Here is a tiny trained network, its code and every weight. The questions are about switching its units off for an input and a target symbol, where a switched-off unit gives its printed mean instead of its output.

import numpy as np


def w(rows, s, z=0):
    codes = np.array(rows[::2]) - 128.0
    scale = np.full(codes.shape[1], s)
    scale[-1] = z or s
    return codes * scale


def norm(h):
    return h / np.sqrt((h * h).mean(-1, keepdims=True) + 1e-5)


def f(y):
    return np.maximum(y, 0)


def softmax(a):
    e = np.exp(a - a.max(-1, keepdims=True))
    return e / e.sum(-1, keepdims=True)


def log_softmax(a):
    a = a - a.max(-1, keepdims=True)
    return a - np.log(np.exp(a).sum(-1, keepdims=True))


def net(x, mask):
    ids = ['ΛΣΦαβγδζηθξπτψω'.index(c) for c in x.split()]
    T = len(ids)
    res = E[ids] + P[:T]
    u = 0
    for l in range(2):
        q, k, v = (norm(res) @ M[l].T for M in (Q, K, V))
        z = softmax(np.where(np.tri(T) > 0, q @ k.T / 4**0.5, -1e9)) @ v
        res = res + np.where(mask[u], z, O[l][:, -1]) @ O[l][:, :-1]
        u += 1
        y = f(norm(res) @ A[l][:, :-1].T + A[l][:, -1])
        res = res + np.where(mask[u : u + 8], y, B[l][:, -1]) @ B[l][:, :-1]
        u += 8
    return log_softmax(norm(res)[-1] @ U[:, :-1].T + U[:, -1])


Q, K, V, O, A, B = {}, {}, {}, {}, {}, {}
E = w([
[83,137,87,81,89,154,178,138,151,86,146],'Λ',
[57,106,48,84,132,229,126,194,75,144,88],'Σ',
[58,110,64,160,78,92,46,132,155,156,166],'Φ',
[109,70,176,120,68,175,45,153,110,117,118],'α',
[91,166,184,93,142,184,94,51,155,126,71],'β',
[134,113,86,134,52,167,126,215,172,84,71],'γ',
[114,120,187,143,79,168,217,174,74,201,105],'δ',
[161,80,218,207,96,62,135,115,140,50,84],'ζ',
[163,73,118,39,99,119,38,125,100,88,133],'η',
[163,35,67,117,141,179,184,105,183,59,80],'θ',
[125,119,175,108,149,152,98,144,99,123,198],'ξ',
[61,118,193,180,163,157,101,184,163,78,90],'π',
[153,148,136,150,211,33,132,151,112,104,75],'τ',
[169,120,220,78,65,200,123,185,98,28,61],'ψ',
[117,116,106,13,108,129,145,55,223,253,93],'ω',
],0.023)
P = w([
[160,254,191,136,152,174,90,233,240,170,160],'0',
[161,180,196,113,95,175,111,193,224,166,177],'1',
[142,158,178,120,88,152,116,159,192,159,152],'2',
[132,138,153,126,73,131,129,145,150,140,139],'3',
[130,133,141,138,77,120,145,106,130,126,116],'4',
[123,116,119,125,66,117,163,71,119,121,111],'5',
[116,109,122,164,58,121,168,63,86,98,94],'6',
],0.0097)
Q[0] = w([
[238,77,167,125,106,182,50,126,126,107,90],'0.h1',
[79,113,52,81,102,167,107,138,153,161,138],'0.h1',
[70,147,125,78,12,176,167,89,178,125,121],'0.h1',
[240,106,147,100,189,113,108,104,84,74,254],'0.h1',
],0.0092)
K[0] = w([
[80,57,203,173,87,90,10,61,83,82,50],'0.h1',
[153,80,23,96,138,159,68,148,154,165,217],'0.h1',
[142,37,86,165,52,252,206,14,182,106,188],'0.h1',
[95,246,199,52,93,55,66,140,52,92,254],'0.h1',
],0.0072)
V[0] = w([
[134,167,82,93,89,38,191,118,127,88,89],'0.h1',
[195,133,86,111,138,134,171,106,127,87,138],'0.h1',
[198,94,119,166,224,168,95,76,72,61,187],'0.h1',
[255,87,123,170,210,135,87,126,96,72,130],'0.h1',
],0.0055)
O[0] = w([
[152,194,151,146,125,82,164,97,226,183,152,154],'0.h1',
[127,59,143,95,60,104,157,134,125,108,222,184],'0.h1',
[61,37,186,35,159,105,54,143,88,69,127,2],'0.h1',
[43,134,144,159,3,69,47,187,191,106,40,43],'0.h1',
],0.0079,0.0045)
A[0] = w([
[124,166,48,185,175,167,135,159,203,121,139,129],'0.n1',
[106,155,155,233,221,141,143,129,101,80,157,3],'0.n2',
[66,146,171,97,210,109,82,135,76,120,181,41],'0.n3',
[225,105,75,145,152,155,108,113,78,113,74,77],'0.n4',
[45,185,127,189,181,22,182,199,109,142,167,144],'0.n5',
[91,72,88,144,46,156,127,130,132,197,169,112],'0.n6',
[157,75,162,91,136,255,74,63,171,148,111,145],'0.n7',
[199,185,103,121,139,113,12,90,73,131,213,135],'0.n8',
],0.0079,0.0048)
B[0] = w([
[95,251,72,77,177,107,57,151,75,121,162,243],'0.n1',
[44,87,182,77,77,200,45,227,254,110,175,133],'0.n2',
[215,60,201,210,185,180,205,182,70,40,97,134],'0.n3',
[49,113,21,94,120,74,37,206,94,165,150,147],'0.n4',
[24,103,195,139,58,154,179,100,120,92,11,161],'0.n5',
[176,142,136,237,183,182,72,108,93,119,112,230],'0.n6',
[145,180,148,219,143,118,102,81,110,45,68,254],'0.n7',
[39,125,195,232,217,70,78,156,154,24,89,159],'0.n8',
],0.0072,0.0061)
Q[1] = w([
[101,89,53,123,87,251,170,60,145,95,80],'1.h1',
[54,110,184,109,84,149,128,155,101,102,88],'1.h1',
[74,56,82,126,77,151,177,55,116,2,35],'1.h1',
[122,106,212,150,71,111,43,108,124,134,81],'1.h1',
],0.0093)
K[1] = w([
[150,81,96,146,129,21,177,58,27,127,179],'1.h1',
[88,54,116,132,103,136,118,76,184,138,95],'1.h1',
[81,102,130,108,130,81,140,3,2,139,125],'1.h1',
[72,38,98,90,25,196,147,163,132,119,84],'1.h1',
],0.0083)
V[1] = w([
[143,58,73,216,177,164,198,230,79,4,110],'1.h1',
[34,131,35,122,67,200,162,170,255,122,185],'1.h1',
[120,250,212,125,162,52,214,74,78,26,204],'1.h1',
[168,99,21,48,229,106,153,63,183,42,51],'1.h1',
],0.0055)
O[1] = w([
[62,128,133,98,169,131,215,171,200,163,161,166],'1.h1',
[92,53,161,169,170,98,145,115,87,216,98,253],'1.h1',
[172,205,152,70,175,69,94,195,94,175,147,180],'1.h1',
[33,142,174,79,117,254,33,180,183,154,173,173],'1.h1',
],0.0094,0.0056)
A[1] = w([
[55,39,141,146,131,131,75,106,159,159,58,103],'1.n1',
[131,144,92,110,50,155,146,188,126,53,116,91],'1.n2',
[107,241,99,2,196,100,169,161,149,79,189,118],'1.n3',
[60,125,168,199,117,89,43,187,80,48,117,63],'1.n4',
[141,5,139,152,140,118,175,74,133,110,100,100],'1.n5',
[140,179,150,37,146,71,98,163,145,78,75,18],'1.n6',
[35,169,225,63,135,152,102,152,108,200,173,81],'1.n7',
[166,99,31,61,225,108,60,178,184,53,106,3],'1.n8',
],0.0085,0.0055)
B[1] = w([
[153,116,211,118,154,186,187,146,82,171,76,242],'1.n1',
[163,198,143,40,72,123,92,100,133,167,99,191],'1.n2',
[93,19,86,174,40,156,204,93,92,90,202,254],'1.n3',
[151,31,105,109,125,114,136,81,144,220,180,224],'1.n4',
[170,145,61,215,150,80,169,118,134,156,157,193],'1.n5',
[29,74,46,47,181,103,164,86,100,96,100,153],'1.n6',
[97,150,216,154,74,122,114,78,169,124,196,198],'1.n7',
[95,163,138,116,118,56,74,122,1,238,179,157],'1.n8',
],0.009,0.0071)
U = w([
[94,104,104,117,65,124,208,68,130,115,230,119],'Λ',
[40,119,39,113,152,190,142,134,28,156,48,78],'Σ',
[80,142,70,255,135,75,67,91,162,171,136,114],'Φ',
[220,73,142,219,30,198,45,77,84,124,131,11],'α',
[108,184,156,168,179,153,140,43,122,57,80,142],'β',
[164,163,70,164,30,103,96,239,184,183,112,182],'γ',
[207,95,197,139,175,112,213,196,38,251,69,58],'δ',
[208,123,122,203,102,12,139,119,217,77,137,207],'ζ',
[150,69,123,33,103,78,66,128,117,197,156,171],'η',
[164,53,58,137,191,202,206,110,230,62,71,109],'θ',
[197,63,150,114,218,119,145,174,132,66,157,252],'ξ',
[75,128,241,121,115,161,89,173,224,201,164,110],'π',
[60,119,97,91,178,81,181,115,136,127,37,180],'τ',
[193,141,161,51,43,155,152,130,123,86,73,143],'ψ',
[198,140,111,50,136,132,135,35,219,253,113,91],'ω',
],0.0066,0.0041)

Each question gives the input, a string of symbols that net reads in full, and the target symbol t.
The units are the heads (4 rows each of Q, K, V and O) and the neurons (one row each of A and B). Each row of codes is followed by its name. A weight is (code - 128) times the scale printed after its matrix; where a second scale follows, it is the last column's (O, A, B and U).
mask holds one flag per unit, layer by layer, with each layer's heads first. A switched-off unit (its flag False) gives its mean, the last column of its rows in O or B, instead of its output. The means were averaged over made-up inputs and are rounded, as every weight is.
A unit's drop is (log p(t) with every unit on - log p(t) with that unit switched off) / (log p(t) with every unit on - log p(t) with every unit switched off).
The circuit of an input: a set's keep is (log p(t) with only the set's units on - log p(t) with every unit switched off) / (log p(t) with every unit on - log p(t) with every unit switched off). Starting from the 12 units with the biggest drops (on a tie, the unit counted first), units are removed one at a time, each time the one whose removal leaves the highest keep (on an exact tie, the one counted first), for as long as the keep stays at least 0.8.
units of the circuit, in order: the units of the circuit, biggest drop first
k most important neurons: the k neurons with the biggest drops, biggest first
k most important neurons of layer l: the k neurons of layer l with the biggest drops, biggest first
input ζ Λ ω Λ θ τ, target π: units of the circuit, in order : [1.h1 0.h1]
input ω Λ Λ δ ω τ, target τ: 2 most important neurons : [1.n6 0.n5]
input Σ θ δ, target π: units of the circuit, in order : [1.n7 1.h1]
input δ γ ψ δ ξ, target ξ: units of the circuit, in order : [0.n3 0.h1 1.h1]
input Λ Λ Σ ζ Λ Λ γ, target γ: units of the circuit, in order : [1.n1 1.h1]
input π θ Σ Λ Λ Λ Λ, target δ: 2 most important neurons : [1.n1 1.n3]
input θ ω Λ, target α: units of the circuit, in order : [1.h1]
input α Λ δ θ Λ Λ π, target δ: 3 most important neurons : [1.n1 0.n1 0.n7]
input θ ω Σ Λ ω Λ, target α: units of the circuit, in order : [1.h1 0.n7]
input θ γ ζ ω ψ ω ω, target α: units of the circuit, in order : [1.h1 0.h1]
input ψ γ Λ θ ξ Λ ψ, target δ: 2 most important neurons of layer 1 : [1.n3 1.n5]
input Λ δ δ ξ β θ, target η: 2 most important neurons : [1.n8 0.n5]
input ω ψ Λ ω θ, target α: units of the circuit, in order : [0.h1 1.h1]
input Λ δ τ θ ω, target π: units of the circuit, in order : [0.h1 1.h1 1.n7]
input Λ Φ θ ω Φ, target α: 3 most important neurons : [0.n1 0.n6 1.n1]
input Λ θ ω θ θ β, target π: units of the circuit, in order : [1.h1]
input δ θ Σ, target π: 2 most important neurons of layer 1 : [1.n7 1.n3]
input Λ θ δ θ ψ τ, target τ: units of the circuit, in order : [0.h1 1.n6]
input δ ξ δ ω θ ξ, target π: 2 most important neurons : [1.n7 1.n3]
input η Λ θ γ, target π: units of the circuit, in order : [1.h1]
input Φ θ β β Λ, target η: 3 most important neurons of layer 0 : [0.n7 0.n5 0.n6]
input ζ ξ α θ ζ, target π: units of the circuit, in order : [1.h1 0.h1]
input Λ Λ ξ π ω θ Λ, target π: units of the circuit, in order : [0.h1 1.h1 1.n7]
input ξ Λ θ, target δ: 2 most important neurons of layer 1 : [1.n8 1.n1]
input Λ Λ Λ θ Λ ψ, target δ: 2 most important neurons : [0.n1 0.n7]
input Λ Λ γ Λ Λ θ, target δ: 3 most important neurons : [1.n1 0.n7 1.n8]
input η θ Λ α γ Λ γ, target δ: 2 most important neurons : [1.n1 1.n3]
input τ η θ ω, target π: 2 most important neurons of layer 0 : [0.n6 0.n5]
